Below is a small trained network, with its code and all its weights. Each question gives an input and a class and asks what happens when units are switched off, that is, made to give their printed mean instead of their output.

import numpy as np


def w(rows, s, z=0):
    codes = np.array(rows[::2]) - 128.0
    scale = np.full(codes.shape[1], s)
    scale[-1] = z or s
    return codes * scale


def norm(h):
    return h / np.sqrt((h * h).mean(-1, keepdims=True) + 1e-5)


def f(y):
    return np.maximum(y, 0)


def log_softmax(a):
    a = a - a.max(-1, keepdims=True)
    return a - np.log(np.exp(a).sum(-1, keepdims=True))


def net(x, mask):
    res = np.array(x, float).reshape(1, 4) / 4 @ E
    u = 0
    for l in range(4):
        y = f(norm(res) @ A[l][:, :-1].T + A[l][:, -1])
        res = res + np.where(mask[u : u + 13], y, B[l][:, -1]) @ B[l][:, :-1]
        u += 13
    return log_softmax(norm(res)[-1] @ U[:, :-1].T + U[:, -1])


A, B = {}, {}
E = w([
[184,247,218,112,143],'x0',
[132,164,118,166,167],'x1',
[66,125,129,119,135],'x2',
[117,177,148,224,89],'x3',
],0.011)
A[0] = w([
[190,156,121,111,122,124],'L0N1',
[154,159,83,155,188,73],'L0N2',
[119,125,241,119,107,251],'L0N3',
[202,107,206,97,96,85],'L0N4',
[220,150,152,122,94,95],'L0N5',
[101,88,80,98,124,86],'L0N6',
[130,83,191,53,27,161],'L0N7',
[37,197,118,126,168,143],'L0N8',
[45,142,2,62,139,197],'L0N9',
[108,157,107,123,197,151],'L0N10',
[23,21,184,129,128,183],'L0N11',
[169,64,187,172,175,82],'L0N12',
[242,94,94,177,190,84],'L0N13',
],0.0081,0.0027)
B[0] = w([
[156,102,99,122,3,173],'L0N1',
[212,73,230,171,168,160],'L0N2',
[77,88,78,153,119,235],'L0N3',
[136,184,157,117,150,184],'L0N4',
[119,167,99,113,77,187],'L0N5',
[125,187,111,142,71,195],'L0N6',
[137,108,181,219,204,203],'L0N7',
[95,119,136,109,143,201],'L0N8',
[110,126,116,188,198,255],'L0N9',
[54,31,186,139,145,180],'L0N10',
[144,161,200,104,114,247],'L0N11',
[171,94,130,118,47,137],'L0N12',
[127,93,247,1,9,178],'L0N13',
],0.0064,0.0051)
A[1] = w([
[113,96,201,215,109,254],'L1N1',
[129,172,43,107,230,137],'L1N2',
[215,246,223,127,138,164],'L1N3',
[128,254,203,173,133,59],'L1N4',
[186,141,98,162,196,132],'L1N5',
[115,175,221,65,99,212],'L1N6',
[162,29,218,87,91,125],'L1N7',
[173,85,86,177,126,92],'L1N8',
[119,63,43,176,81,134],'L1N9',
[80,22,11,138,95,173],'L1N10',
[133,116,67,70,145,239],'L1N11',
[68,91,151,183,97,161],'L1N12',
[158,7,218,207,57,178],'L1N13',
],0.0083,0.0028)
B[1] = w([
[127,96,97,163,166,254],'L1N1',
[235,105,184,205,92,151],'L1N2',
[100,74,40,105,142,253],'L1N3',
[150,120,86,95,120,230],'L1N4',
[214,11,158,96,162,137],'L1N5',
[101,108,49,119,225,229],'L1N6',
[159,93,135,169,108,202],'L1N7',
[66,141,125,52,144,153],'L1N8',
[125,188,99,69,112,191],'L1N9',
[179,254,114,83,194,224],'L1N10',
[135,159,190,206,85,164],'L1N11',
[135,132,113,149,181,213],'L1N12',
[104,71,70,101,98,243],'L1N13',
],0.007,0.0074)
A[2] = w([
[165,127,87,116,104,115],'L2N1',
[40,187,169,126,163,39],'L2N2',
[108,126,123,131,155,47],'L2N3',
[66,169,86,162,61,148],'L2N4',
[222,134,85,150,53,242],'L2N5',
[155,65,115,161,204,236],'L2N6',
[142,158,126,133,166,199],'L2N7',
[142,123,97,184,91,4],'L2N8',
[145,111,154,10,182,94],'L2N9',
[146,72,103,61,195,170],'L2N10',
[66,130,129,145,168,104],'L2N11',
[123,119,187,107,121,163],'L2N12',
[100,86,103,158,131,163],'L2N13',
],0.011,0.0014)
B[2] = w([
[78,66,221,90,90,167],'L2N1',
[168,46,253,57,111,161],'L2N2',
[139,113,128,104,102,157],'L2N3',
[245,161,73,100,84,172],'L2N4',
[38,60,202,77,137,174],'L2N5',
[186,92,150,167,50,248],'L2N6',
[94,9,89,84,112,170],'L2N7',
[175,198,146,86,124,152],'L2N8',
[199,191,140,129,129,203],'L2N9',
[88,106,97,246,103,255],'L2N10',
[118,67,197,44,55,187],'L2N11',
[195,178,112,206,91,133],'L2N12',
[39,141,108,151,67,187],'L2N13',
],0.0065,0.0096)
A[3] = w([
[22,134,195,133,117,159],'L3N1',
[114,150,15,153,88,192],'L3N2',
[145,115,127,189,153,144],'L3N3',
[133,188,105,144,16,101],'L3N4',
[142,204,198,123,157,252],'L3N5',
[127,137,225,60,104,206],'L3N6',
[149,86,191,167,159,105],'L3N7',
[134,241,158,14,167,143],'L3N8',
[145,110,114,182,211,145],'L3N9',
[120,229,63,115,2,78],'L3N10',
[114,74,130,140,109,118],'L3N11',
[133,101,85,165,175,150],'L3N12',
[133,129,52,42,221,158],'L3N13',
],0.0086,0.0034)
B[3] = w([
[149,78,145,45,89,157],'L3N1',
[122,167,182,129,192,253],'L3N2',
[186,144,126,186,68,165],'L3N3',
[204,58,144,189,120,170],'L3N4',
[95,116,41,52,116,131],'L3N5',
[103,189,99,82,51,154],'L3N6',
[146,204,65,119,155,169],'L3N7',
[2,199,21,140,157,133],'L3N8',
[149,123,87,172,61,165],'L3N9',
[184,137,138,132,176,187],'L3N10',
[117,201,88,126,146,204],'L3N11',
[50,97,94,119,139,185],'L3N12',
[65,231,89,100,137,185],'L3N13',
],0.0077,0.0079)
U = w([
[63,195,78,97,179,155],'0',
[91,78,174,34,74,152],'1',
[107,97,104,181,116,148],'2',
[202,147,129,172,135,129],'3',
[86,106,140,149,140,101],'4',
[113,170,250,99,185,16],'5',
[105,174,229,110,170,9],'6',
],0.018,0.012)

Each question gives the input, the list of numbers given to net, and the class t.
The units are the neurons (one row each of A and B). Each row of codes is followed by its name. A weight is (code - 128) times the scale printed after its matrix; where a second scale follows, it is the last column's (A, B and U).
mask holds one flag per neuron, layer by layer. A switched-off neuron (its flag False) gives its mean, the last column of its row in B, instead of its output. The means were averaged over made-up inputs and are rounded, as every weight is.
A unit's drop is (log p(t) with every unit on - log p(t) with that unit switched off) / (log p(t) with every unit on - log p(t) with every unit switched off).
The circuit of an input: a set's keep is (log p(t) with only the set's units on - log p(t) with every unit switched off) / (log p(t) with every unit on - log p(t) with every unit switched off). Starting from the 12 units with the biggest drops (on a tie, the unit counted first), units are removed one at a time, each time the one whose removal leaves the highest keep (on an exact tie, the one counted first), for as long as the keep stays at least 0.8.
units of the circuit, in order: the units of the circuit, biggest drop first
most important unit: the unit with the biggest drop
top k neurons: the k neurons with the biggest drops, biggest first
top k neurons in layer l: the k neurons of layer l with the biggest drops, biggest first
input [-8,-1,-7,2], class 0: top 3 neurons : [L1N10, L1N9, L2N6]
input [-7,-7,2,4], class 0: top neuron in layer 3 : [L3N2]
input [-7,-2,3,6], class 0: top 2 neurons in layer 2 : [L2N6, L2N10]
input [-7,-3,-3,1], class 0: units of the circuit, in order : [L1N10, L1N9]
input [-4,4,-2,3], class 0: top 3 neurons : [L0N7, L1N9, L1N10]
input [3,-3,2,0], class 4: units of the circuit, in order : [L0N7, L2N4]
input [2,-1,0,-4], class 3: units of the circuit, in order : [L0N11, L0N13, L1N2]
input [5,0,-2,-8], class 3: units of the circuit, in order : [L2N9, L2N10]
input [-2,0,-4,-6], class 3: units of the circuit, in order : [L1N3, L2N9, L1N10]
input [-1,-4,1,5], class 3: units of the circuit, in order : [L1N3, L2N4]
input [-4,4,6,-4], class 1: top 3 neurons : [L0N11, L2N2, L1N6]
input [3,6,-2,1], class 2: top 2 neurons : [L0N2, L1N10]
input [5,1,-6,-4], class 1: top 3 neurons in layer 0 : [L0N1, L0N13, L0N9]
input [-6,-2,5,8], class 3: top 2 neurons in layer 2 : [L2N4, L2N10]
input [-2,6,-7,-4], class 1: most important unit : L0N13
input [-6,6,-4,1], class 0: top 4 neurons : [L1N10, L1N9, L0N7, L0N13]
input [7,3,0,7], class 0: top 4 neurons in layer 2 : [L2N6, L2N10, L2N13, L2N5]
input [6,-7,6,-6], class 2: top 3 neurons in layer 1 : [L1N10, L1N7, L1N9]
input [-6,-4,3,-7], class 3: top 2 neurons in layer 0 : [L0N11, L0N3]
input [-8,8,0,0], class 0: units of the circuit, in order : [L1N10]
input [6,-8,3,5], class 2: top 3 neurons in layer 1 : [L1N10, L1N6, L1N3]
